[  0.0 -38.2   5.6   2.9   6.1  17.4  -1.6   1.7  12.1  22.3  10.9  23.4
   2.8 -17.8  12.1  14.6  -1.3  24.4 -17.7  48.3  63.6   9.9   8.7  17.6
   8.1 -10.3  11.2 -18.9 -10.4  21.9  27.5 -32.7  34.5 -28.5   4.6  14.1
 -16.7  -2.6 -16.5 -27.1   7.7   0.2   7.2  17.4   1.7  21.4   7.1  16.1
  71.5  -4.3   2.3 -28.8  -9.8  19.1  10.9  36.9 -12.5  23.3  -8.2 -10.7
  -0.5 -20.5 -53.5 -26.5 -39.4   3.2  -1.5  34.8  40.7 -37.8  -0.1 -26.6]	[29]/tuduk
[ -6.4  23.9  -4.1  -5.2  11.3   6.4  13.4   4.9  -9.8 -11.4  -4.8   6.6
  -6.2  10.9   1.0   8.5 -14.3 -11.0   6.3 -23.8  -8.6   7.9  -4.2  -8.7
  19.3 -18.6   3.1  -5.1  -5.7  -4.7  -9.5  -5.4  -2.5  -1.3  -2.5  -9.0
 -11.3   9.7  -1.8   3.7   1.7  -4.0   6.0   0.6   1.5  -7.7   0.5  -4.4
  11.7   6.3   1.9   2.4   8.7  26.3   1.4   0.6 -15.7   3.1  -6.7  12.9
  -3.3   9.3   4.7   3.8   9.9 -25.9   3.6  -7.9   9.1  -4.3 -12.3  12.8]	[26]/Lus
[ -4.1 -22.0 -28.3  -9.8   4.6   9.9  10.2  -4.3  -3.4  -1.0  -0.2  -0.9
 -13.3  -6.0 -11.4  -7.8 -34.4  15.2  -2.1  -5.1  10.1   4.5  14.1  25.9
  29.6 -14.1   7.3 -19.9 -12.7 -11.7 -20.2  -4.8   0.2   5.8  12.8   1.5
   2.6  -1.8  -1.8  -8.4   6.1  -6.6  13.4  13.1  10.0   3.2 -14.3 -11.0
 -16.4   3.8  17.5  -1.5  18.5  13.9  -0.1  -7.9  -3.7   2.0 -11.6   9.5
 -15.2  -5.1  -6.7  11.3  -3.7 -22.7  22.4  -7.9  16.9 -13.3 -10.9  44.3]	[26]/Lus
[ 24.8  52.7  10.5  12.6  -0.2  -4.2  26.8  -9.2   9.1 -16.2  -9.8   7.9
 -26.1  26.9  -2.1  -6.4  22.0   4.5  -5.9  -3.6   2.3  -9.0 -17.3   5.1
 -28.8   3.4   0.2 -10.4   1.4  -6.1 -27.4  -5.8  -4.9   4.5 -32.9  -5.1
 -15.3  24.9   2.7  20.6  -7.4  -9.6   1.3   9.9  12.9 -18.4   1.3  12.7
  -5.1   2.6 -17.0 -12.4  -6.0  23.6  -1.5  -1.6  14.3 -11.3   1.7   4.2
  14.6  17.9   2.6   2.1   8.1   2.3 -18.1  26.9  -0.3   4.6   3.6 -37.1]	[26]/Depug
[ 22.8  25.1  -8.4   8.4   7.4   9.2  24.7 -18.3  -7.0 -12.1  -7.2   0.6
 -19.5   8.6   3.2  -2.2  20.5   8.7  -5.3   5.7  14.9   6.6 -63.3   8.7
 -14.9 -11.2  17.0 -12.4  -0.9  -5.6 -14.9 -22.8   8.7  -9.4 -41.7  -9.1
  -4.6  15.9  -3.6   7.5 -10.4  -0.5 -16.5  10.0  -4.2   0.5  10.8   0.0
 -16.4   2.3  -4.4 -10.7  10.3   4.8  -4.8   1.5   4.0 -11.0 -13.3   9.3
  11.0  13.9  -1.1   0.0   8.8   1.1 -13.1  36.2  13.0   7.7 -15.5 -19.3]	[26]/Lus
[ -0.8 -16.3  13.9 -16.2   0.9  15.5   2.4  -1.5  -0.8  -4.8  -3.8  19.4
   4.9 -13.1  20.0   8.6  14.5   9.8 -17.9  35.8  37.4  12.5  -5.3   9.0
   4.3  -8.9   3.8   9.6  -9.0  10.2  -0.4 -18.8  14.1 -16.7 -29.8  -5.6
  -7.1  15.6  -9.5 -11.6  -7.5  -4.3  18.4   9.1  -5.0  14.0  16.7  33.1
  61.2  -0.1  29.6  -6.3  -3.7   1.2   4.3  24.5  -5.8   4.6 -21.4 -48.5
  18.3  -4.3 -25.1   8.3 -18.2   8.7   1.2  -7.4  11.3  11.8  -2.2 -50.7]	[26]/tuduk
[  5.5  29.1  -4.0  -9.0  -5.7   2.4  12.7   8.1 -15.9 -13.4 -20.6   7.2
  -9.0  12.9   1.5  11.9   6.4   2.4   8.9 -11.4 -26.7  19.7  -4.1   4.2
   2.3  -5.8  -0.1  10.5   1.0   4.3  -7.2 -27.7 -11.5  -3.9 -26.1 -17.7
   8.3   3.5  -8.1   8.6   4.2  15.8  -4.2  -8.5  33.3  -0.4 -10.2 -19.4
   4.5   8.0  -7.9   9.9   6.0   6.1   1.2   4.1  -1.9   4.2 -11.5  12.0
  15.3   0.2   4.0  15.3  -5.9  -8.0   0.6  12.0   7.6  11.7 -15.8 -25.8]	[26]/fula
[ 11.8  22.1  -6.5   7.4   4.9   6.6  28.2  -8.5  28.9  -6.7 -32.2   1.7
  -8.1   3.2  -3.2   7.2   4.1   3.4  -6.7 -15.9   8.1  -9.0  -5.4   3.4
   1.1  -9.1   6.8 -15.5  -3.2 -16.7 -20.4  -6.5   2.3   0.9 -10.8   5.2
  -3.2   1.0   0.5   5.9  -5.6  -2.9   0.3   4.2   2.4  -6.1   7.5  -9.4
 -13.1 -14.7  -0.6 -12.6  -1.4  10.9  -8.6  -3.9  12.0   1.2 -13.5  19.3
  -3.0  11.7  -3.6   6.1   0.4 -11.6  -2.6  37.7   7.6  -0.9  -4.7   9.6]	[26]/Lus
[ 11.4  28.0 -12.4   4.4  18.1   8.2  41.8   3.5 -14.2 -24.1 -23.3  19.5
 -27.2  20.0  -6.5  12.6   0.4  16.3   6.4 -27.0  11.4  13.1   0.6  -2.4
  20.7 -12.2  11.2 -25.3  -9.6 -10.3  -4.0 -34.2   6.5 -10.9 -44.8   0.3
   0.2  12.2 -10.5   6.5   5.3   3.0 -21.4  12.7   9.0 -11.2  24.9 -31.1
  15.0  -2.5 -12.3  -2.7   2.1  48.7  -7.5   2.3  -3.2  -2.8 -16.1  17.5
   2.2  21.1 -14.6 -17.2  -6.6 -24.6  16.7  59.5  41.7 -18.1 -40.6  14.8]	[26]/Lus
[ 31.5  34.9  -8.0  -4.8 -21.1 -20.8  13.6  -6.9  -3.8  -8.2   3.2  -6.6
  -4.0   6.2  -5.2   9.3 -27.0   2.6   5.6  -6.1 -42.2  12.5   1.0  -2.5
  -7.5  -6.9  -8.1  -3.5 -12.1 -14.3 -14.9  -5.1 -24.6   5.8 -11.2 -13.4
  -1.8  -9.5  11.9   5.4   5.3   5.4  13.5 -23.5  25.3 -14.2 -14.0 -17.3
  -5.6  16.8 -39.8 -15.7  10.4  22.2   5.3 -35.6   7.9  12.9   2.0  10.0
  -1.8  -5.2  17.8  33.5   0.8 -12.2  -7.4  -5.4  -5.5   7.8  10.7   0.8]	[26]/fula
[ -7.4  54.3  -6.4  12.1  25.3  20.7  50.8  -1.4 -10.0 -20.6 -37.8  23.7
   5.8  18.6 -11.1   3.6  12.3   3.9 -12.7 -53.4   8.2  11.9 -13.1   5.3
  -6.9 -13.6   6.6  -2.9  -3.0 -19.3 -38.9 -18.9  18.7   1.5 -34.6  -7.3
  -2.8  20.0  -9.4  29.0 -13.4   5.0  12.9  16.2  -2.1  -8.8   8.6   9.5
 -14.7   3.4  32.8   3.2   4.0  18.2 -12.3  -3.5   9.8 -21.0 -10.6  15.8
  19.7  23.9  -1.1  13.5   1.1 -24.3  -8.6  23.4  18.7  21.9 -24.2 -23.2]	[26]/Lus
[  7.1 -30.9   8.9  -5.0  -2.1  12.5  -0.5 -14.6  -0.1  -1.3  17.9   4.3
  -6.2  -1.8  16.6  13.6   3.0   5.5 -20.8  32.3  45.0  12.4 -16.5  -0.1
   0.4  -9.2  -1.7  -3.6  -9.2   8.1  -3.0 -14.2  25.7 -20.8  -8.1  -4.9
 -16.8   2.0 -16.2  -8.3  -1.4   7.6  14.6  13.6   8.4  15.1  12.5  41.4
  76.0  -1.6  12.7 -23.6 -11.4 -11.4   7.1  25.6 -14.0   6.2 -32.2  -9.4
  20.8 -10.8 -22.5   6.6 -17.4  -4.8   9.1  -5.3   9.5 -15.2  14.7 -50.0]	[26]/tuduk
[-14.4  -7.2 -41.4 -18.5   5.2  19.2   9.7  -1.5 -16.5  -8.9 -10.0   8.8
  32.5  -4.4   7.7   8.3 -18.9   8.1   6.2 -16.1  -2.5  17.2  18.5   0.5
  33.3 -26.1  17.6  -3.9  -8.9 -30.6 -25.6 -20.0   9.2   8.6  14.0   3.7
  10.6  13.1 -14.5   6.7  -7.6   1.1  20.0  19.8  17.3   4.3   4.3 -16.1
 -36.3  -5.3  26.6  16.2  29.9  11.8  -2.7  -9.4 -10.9  -4.1  -2.1  15.3
  -4.0   7.2  10.0  14.3  -6.8 -32.1  11.6 -37.3  12.6   6.6  -8.3  41.9]	[26]/liv
[ 13.4  27.3 -13.9   7.4  11.4  13.3  28.5  -2.9  -9.4 -15.4 -11.7  -5.6
  -3.4   0.8   0.7  11.2   3.2   9.3  -2.0 -24.7 -20.8   7.5  10.3  10.7
   9.4 -14.5  18.1 -23.6  -7.3 -19.1 -12.0 -25.2   8.1  -3.5 -17.3  -1.4
   7.9  13.1   5.1   5.4  -2.9  17.0  -1.8   9.6  16.8   0.4  -2.0 -26.2
 -29.1   3.3   4.7  -1.3   5.0   9.2  -5.0   2.0   9.4  -6.6 -14.6  18.6
   2.7   9.1   8.5  11.7  -7.5 -20.5   7.3  36.6  27.5  -0.6  -7.5  10.6]	[26]/Depug
[  3.7 -13.3  17.5   1.5  -4.7   0.5  -8.2 -14.3 -14.4   1.6  -0.1   8.7
  -4.5  -6.8  15.5  10.3  13.1  -2.4   5.5  35.6  38.7  22.4   7.5   7.2
  21.1  -2.4   4.2  -9.5   0.8  13.4  -2.0 -26.8  31.9  -0.1  -1.3  -2.4
  16.2   3.7 -13.0   1.8   1.9  -2.9  -6.0   5.8   2.5  11.7   8.2  17.4
  39.4  -6.6   2.9   9.6  -4.9  -0.1  -1.6  24.1 -21.5  -5.0  -7.0 -18.1
  16.2   9.7 -11.0 -14.9 -12.4  -0.2   7.2 -23.6  18.1   0.6 -11.8 -48.4]	[26]/tuduk
[-23.3 -36.7  11.3  -5.8  16.1  16.1 -28.8 -18.9  -5.0   5.4   4.3   7.7
  35.9 -16.2   9.5   6.6  -4.7   0.4 -14.7  29.6  34.5  15.1  15.5   7.7
  10.3  -5.7   5.0  11.2   3.9   5.3  -9.7  -7.7  34.1  14.4  26.2   5.6
   3.5  23.6 -10.0  12.2  -4.5  -7.1  28.8   6.7 -14.6  21.5   4.7  42.9
 -15.0   2.7  54.5   9.6   2.3 -36.2  -4.5  21.4 -13.9 -10.8 -11.7 -16.5
  23.5   7.7   3.3  17.0 -11.2  -1.8  -4.9 -71.4  -2.8  38.8  30.0 -29.3]	[26]/tuduk
[-21.7  -3.8  -1.6  -3.3  33.7  18.0  33.0  -4.0  -9.6 -18.3 -15.6  22.4
  -6.2  14.3  -4.0  11.3   7.3  -2.3 -10.1 -44.2   1.5  18.2   5.7   2.7
  16.2 -16.6  -1.2 -30.6 -12.1 -14.4 -20.8  -7.7  26.1   5.5 -13.3   1.2
 -12.3   8.4 -13.8  15.9   8.3   9.7  16.9   5.3  -8.4 -13.1   5.1   8.4
 -23.5   2.2  17.4  -1.6 -11.6   2.4 -10.9  14.8  -4.7 -12.7 -19.6   4.8
  21.5  19.5  -2.0  12.0  10.3 -28.4   6.2  16.7  34.6 -26.8 -14.9  -2.7]	[26]/Lus
[-13.8  12.9 -16.1  -2.2  13.3  21.4  32.5   1.8 -15.3 -18.3 -26.5  12.3
   5.8   1.2  -0.6   3.3  -4.3  -1.3  -5.4 -41.9   8.4   4.6   3.2  -4.7
   2.2 -13.8  11.9  -9.8  -7.6  -9.7 -25.0  -6.8  12.2  -0.4  -2.1  -1.2
   3.8  12.4  -8.9   6.9  -6.3 -15.9  15.8  15.5  -3.5  -5.9   6.9   3.6
 -28.0   8.3  28.3  12.4  24.9  12.4   1.8  -4.7  -0.6 -10.2  -7.5  10.9
  14.8  15.6  12.4   2.2   4.9 -33.0  -0.2  -7.1  19.4   5.6 -17.6  17.2]	[26]/Depug
[  9.2  25.8  -8.9  -4.7   7.1  15.6  26.0  -5.7  11.7 -15.4 -14.3   6.2
  -8.1  -2.6  -8.4 -16.3  15.9   1.2 -17.7 -11.0  15.3 -15.2 -17.1   3.5
 -24.0  -0.4   6.4  -9.5  -0.6 -19.2 -20.7  -0.4   0.5  -7.2 -17.6  -2.0
  -8.3  12.3  -4.4   6.0  -7.9  -1.3  -6.9  12.5   5.5  -2.8   9.9  17.5
 -25.5  -8.4  10.7 -15.3  -2.8   3.0  -0.4  -1.6  24.3  -2.2 -10.2  12.5
   2.4  10.0  -7.7  -5.4   2.7   6.2 -16.7  52.2   1.1   7.7  -6.9  -6.9]	[26]/Lus
[ 14.6  23.0 -27.2  -7.4  -9.2  -0.3  24.4   7.2 -21.7 -18.8  -4.7 -12.4
  -5.7  13.1  -6.3  12.7  -7.8  -3.8  12.5 -33.2 -59.0  11.6  13.2  -5.9
  12.5  -8.6   4.1  -9.1 -26.3 -25.5 -10.3 -11.5 -25.0  -0.5 -15.7 -18.2
   9.9   6.5   8.1   5.1  -0.1  17.8  11.8 -10.7  18.3   5.3  -5.5 -36.4
 -24.6   3.6 -15.4  -0.1  23.6  11.8   2.4 -27.2  -2.0  10.8   0.8  32.1
  -6.9  -3.1  24.3  30.4  11.1 -22.1  10.4  14.9   9.1  -4.8 -15.8  44.9]	[26]/fula
[  3.1 -49.7 -23.7   0.6  32.0  33.7  10.8 -33.5  -8.1   0.2  16.1   3.5
  -0.5 -20.0   3.7  22.3  -7.8   8.4 -18.6  17.2  23.7   2.6  24.9   9.0
  28.8 -11.3  15.3 -56.3 -16.4 -12.3 -10.9  -9.2  41.9 -13.3   3.5   1.7
 -13.3  14.1  -5.9  -7.7  10.9   0.0  10.8  11.2   3.1  12.8  10.7   9.6
 -10.3  -7.2  18.6 -29.9  -1.8 -18.1  -2.6   9.6 -11.9  -4.3 -27.0  -5.9
  -3.7  12.0  -1.6  -8.8 -10.8 -16.1  23.5  13.8  13.6 -46.9 -13.8  26.9]	[26]/Lus
[ -6.4  -8.1 -20.8   9.0  22.8  -0.3  27.6  -2.7  -0.5  -2.5  -3.7  13.9
  -5.5  -9.6   3.0  14.0   6.8   7.3 -27.5 -14.4  19.6  -4.4  -0.6  12.8
  12.9 -16.0  16.4 -33.5 -10.4 -16.8 -16.7 -20.0  28.3 -11.2 -17.2  -7.8
  -4.5  14.1  -5.4  15.2  -0.2  -0.4   7.3  23.3  11.6   8.1  10.0   9.3
 -11.3  -7.8  15.0 -16.0   6.1  -6.3  -0.2   8.9 -16.0  -2.7 -20.7   5.9
  -1.0  12.9 -11.9   4.2 -18.7 -10.7  13.5  34.7  24.7 -15.0 -17.7  10.3]	[26]/Lus
[ -7.2  -1.1  17.8  10.2  -5.8   6.5  -9.8  -8.5  17.6   8.4   0.3  22.8
  18.6  -5.1   2.5  11.0  -3.9  13.5 -10.2  43.3  55.2  -9.7  -1.7   9.0
  -6.0 -10.0  -5.3   2.3   4.1  -1.0   3.9 -20.5  17.2  -6.3  11.4   8.5
 -12.5   4.2  -5.5  -4.4  -0.3  -3.9   7.2  21.3   5.9   3.5   6.4  17.1
  11.2  -5.2  14.6 -12.4   0.1  21.0   3.0  11.6  -9.0   1.8 -12.3 -15.6
  -7.8   1.9 -30.1 -24.3 -24.6   3.4   5.0  -7.7  15.2  18.2   7.1 -28.0]	[29]/tuduk
[ -8.3 -10.7  -9.6   2.9  19.8  32.4  36.7  -0.3  -5.8 -21.7  -4.4   4.3
 -14.0   6.0  -1.9   2.4  18.9  -0.1 -26.6 -29.8  12.1  -8.4 -13.3   9.8
  -3.4  -4.7  -0.1  -8.0   1.6 -19.0 -11.6 -10.1  14.3 -30.8 -18.4   2.7
  15.7   7.5 -15.8   0.6 -11.8  17.2   4.9  15.0 -14.1  -2.1  11.6  17.0
  13.5 -13.3  29.4 -17.1 -17.9 -18.6  -4.7   7.3   9.6  -2.5 -22.0  16.2
  14.0  -4.1 -19.9  22.1  -1.5 -12.4  -1.0  51.0  18.4 -19.6 -16.6   0.1]	[29]/Lus
[  4.9  25.1 -18.8   7.0  10.6   2.7  37.8  -1.9  -1.5 -12.2 -19.2   9.3
  -2.0  10.6 -12.7   9.0   2.9  11.6  -5.3 -33.5  -6.0   8.3   6.9   1.4
   6.2 -18.1   9.7 -25.9 -17.9 -19.7 -18.8 -24.7   3.7  -6.1 -21.2  -6.2
  -9.6  -0.6  -1.1   3.1   2.0   8.4  13.3  10.0  20.3 -17.2  -4.7 -25.3
 -12.4   5.4  -2.9 -10.8   7.2  39.2  -4.6  -7.4   8.9   4.1  -5.5   6.4
  -1.2   7.6  -3.6  10.7  -7.4 -42.1 -13.0  32.1  30.0  -5.9 -16.3  10.6]	[26]/liv
[ 19.9  10.3  20.4  14.6  -7.9  -4.2   1.8 -16.0  12.7   7.8  13.0  23.4
  -5.9   1.9  11.5   7.8  15.2   8.9  -3.4  58.0  61.4 -16.8 -22.7  11.6
 -10.0  -4.5  11.9  -3.8   2.1 -15.8   8.8 -29.4   9.7 -17.4 -22.0   4.9
 -17.8   6.4  -7.3  -9.8   0.6 -26.9  -0.3  18.6   6.2  -2.9   7.5  19.1
  43.7  -3.9  -2.5  -6.5   1.2  36.1  -2.9  17.7  -7.6   0.9  -2.6 -13.0
   1.5   9.8 -23.4 -26.1 -19.9  16.5  -5.0   0.5  14.7  23.5   1.2 -58.3]	[29]/tuduk
[ -1.5  -1.9 -15.8  22.3  19.3  17.9   9.3 -16.8  -7.3  -6.8  -4.4   5.6
  10.1 -10.1   3.1   5.3  -3.2   2.4  -4.1 -10.1  19.0   4.9  11.5   0.4
  21.8  -8.9  19.1 -19.3  -1.7 -11.6 -12.8  -9.9  21.3   7.9  -1.7  -0.7
   7.8  15.2  -9.8  13.1  -0.1  -7.4   7.7  18.9  -0.2   2.1   9.5   3.3
 -38.2  -4.2  33.3  11.6  19.1  -1.4 -10.3  12.3   0.8 -13.7 -10.0   5.0
 -13.0  22.8  27.4  -9.5   8.8 -19.5   6.0  -8.9  11.1  20.8 -12.0  27.9]	[26]/Lus
[-13.0  15.8 -14.6   6.9  24.3  25.1  36.6 -10.9  -7.8 -18.6 -18.4  27.8
   7.0  -1.1 -10.5  13.4  -3.0  14.5 -17.1 -31.0  21.3  10.3   6.7  17.4
  12.4 -24.1  11.4 -28.8 -16.6 -17.5 -31.9 -38.3  15.6  -0.2 -10.8  -9.0
 -12.6  10.9 -11.5  14.8  -3.7   0.2  28.6  19.5   8.9  -4.7   6.9   5.7
 -12.5   3.5  28.7  13.2   3.9  24.6 -10.4   2.8  -3.4  -5.0 -29.6   4.2
  11.0  11.5  -9.8   9.6 -16.5 -39.2   0.4  -4.1  40.1   2.5 -12.0  -8.6]	[26]/Lus

[  5.2   3.5   2.6 -16.5  16.8  -4.9  10.3   4.8   3.4  -1.3 -30.8  -8.2
  -7.9 -29.8 -14.6 -14.9  25.1 -19.0  -0.7   6.6   9.9 -19.9   9.4  -2.7
  26.6 -13.2  -4.5  16.2   0.4   2.4  -0.3  32.6   7.2  -3.6   1.2  -1.5
   1.5   0.2   0.8 -22.8  -7.7  61.5   6.8 -16.0  26.2  -4.2  -1.9  12.3
 -19.6  -7.3 -25.7   0.5   2.5   3.4  30.4   1.7  -0.2   4.4  -5.1  24.5
  -2.9  14.7 -34.0  -8.5  -7.7  -9.3  20.6   0.0  -4.5   4.2  -6.9  21.3]	zuda/Piz
[  4.0   0.6   5.5 -18.7   5.1 -10.4   2.8   2.3   5.1   4.0 -29.4  -3.7
   2.0 -20.4 -17.8 -12.6  11.7 -13.9 -11.0   8.6   6.6 -20.3  16.2  -4.0
  19.0 -14.2 -11.2  13.6  -3.1   1.9  -1.3  35.7   6.8   2.7   0.2   0.8
  -2.8 -10.9   1.8 -15.1  -4.7  55.9   1.0 -17.1   3.3  -0.5  -9.0  16.6
  -8.9 -13.9 -21.5   5.3   3.0   6.5  18.1  11.7   7.4  11.3  -4.4  12.8
  -2.2  12.5 -22.2  -9.6  -2.9  -3.8  19.2   4.3  -4.8   5.8  -9.1   7.0]	zuda/Piz
[ -3.8  -1.1 -10.9 -14.9 -16.4  21.7   0.3   1.9  -7.0   0.4 -28.6  -3.8
   2.3  11.1  -0.7 -10.3  38.0  -3.7   4.8  16.3   5.4 -31.0  -6.6  -2.0
   1.5  -2.0  -0.9   6.2  -6.6 -12.4   0.4  -9.0   7.6   2.3   5.6  16.7
  -6.6  -8.7   0.1  33.2 -21.1   9.5 -10.8  -9.0  16.0  -0.2 -24.5   8.0
   9.6 -10.9   7.4   5.5  -0.3  20.6   7.7  13.7  11.8   2.6 -34.0   1.5
  23.7   2.4  -9.1  -6.4  -1.9  -8.5  -4.7 -32.8  11.4   5.0   0.2  -6.9]	zuda/gotod
[ -2.0   2.3   3.2  50.9  38.8 -10.7   5.8   9.5  -7.6   2.1 -29.2 -20.5
 -19.3  44.9  11.8 -28.2 -26.9  13.8 -22.0 -12.6   3.6 -35.6  21.3  20.2
 -15.4  41.7  -9.1 -10.6  -4.3  21.7 -20.4  10.8  -8.3  -3.4  11.5  13.5
 -18.9 -38.8  39.2   1.6  15.3 -14.6  -3.7  -7.7  32.4   6.2  10.6  18.4
  10.3 -18.0  22.7  -2.6  -0.9 -22.9  25.9  34.8   2.4 -45.7  51.3  -2.5
 -22.9   6.4 -46.6   6.1  -9.8  -6.2  18.7 -63.1  20.1   8.9   0.1 -12.7]	netaz/gotod
[ -8.2   5.1   4.5   3.0  -5.4 -35.9   4.8   8.8 -13.8   0.5  -3.3  -5.7
  -2.5  18.0  13.6 -44.3  30.0   0.6  18.9  -4.4   0.9 -71.3 -37.1  23.3
  14.9  10.3  -9.9 -11.6  -0.2   7.5  -2.3   2.6   7.1   2.6   5.3  -6.3
  -1.4 -14.7  23.4  35.8  -5.9  -3.2  -4.2 -29.4  20.9  -9.8 -34.6  12.1
   8.4  -1.2  10.8   2.4  -5.5   5.8  14.9  69.9 -12.3  21.9  -5.9   0.4
  14.5   8.8  -5.9   1.7 -15.2 -12.1  -2.6 -21.0   9.3   5.6   7.6   5.7]	suvo/gotod
